Each row has a name. After each piece below comes the name of the row it's from, unless a question asks for something else. Each question is about the rows just above it.

[-0.41 -0.35 -0.26 -0.48  2.58  2.32 -0.36 -0.47 -0.49 -0.34]  kis
[ 7.07  6.89  7.65  7.08 -6.67 -6.25  7.53  8.25  8.08  8.25]  bara
[-4.57 -4.75 -4.87 -0.22  7.85 -5.31 -5.04 -5.58 -5.30 -5.55]  pov
[-1.66 -1.91 -1.86 -1.75  4.24  3.91 -1.98 -2.21 -1.93 -2.23]  seku
[-0.97 -1.01 -1.03 -1.03  3.29  2.96 -1.07 -1.23 -1.08 -1.18]  Bagof
[-3.33 -3.33 -3.40 -3.42  6.23  5.75 -3.54 -3.95 -3.85 -3.84]  zuvi
[1.29 1.16 1.38 1.24 0.52 0.40 1.30 1.39 1.47 1.41]  lir
[ 1.84  1.84  1.96  1.84 -0.25 -0.36  2.00  2.15  2.18  2.20]  miki
[ 1.89  1.84  2.04  1.82 -0.23 -0.33  1.98  2.11  2.17 -0.34]  kom
Right after [1.96] comes
[1.84]
What comes right after [-0.35] in the named rows?
[-0.26]
Right after [-5.30] comes
[-5.55]
What comes right after [3.91] in the named rows?
[-1.98]
Right after [-0.23] comes
[-0.33]

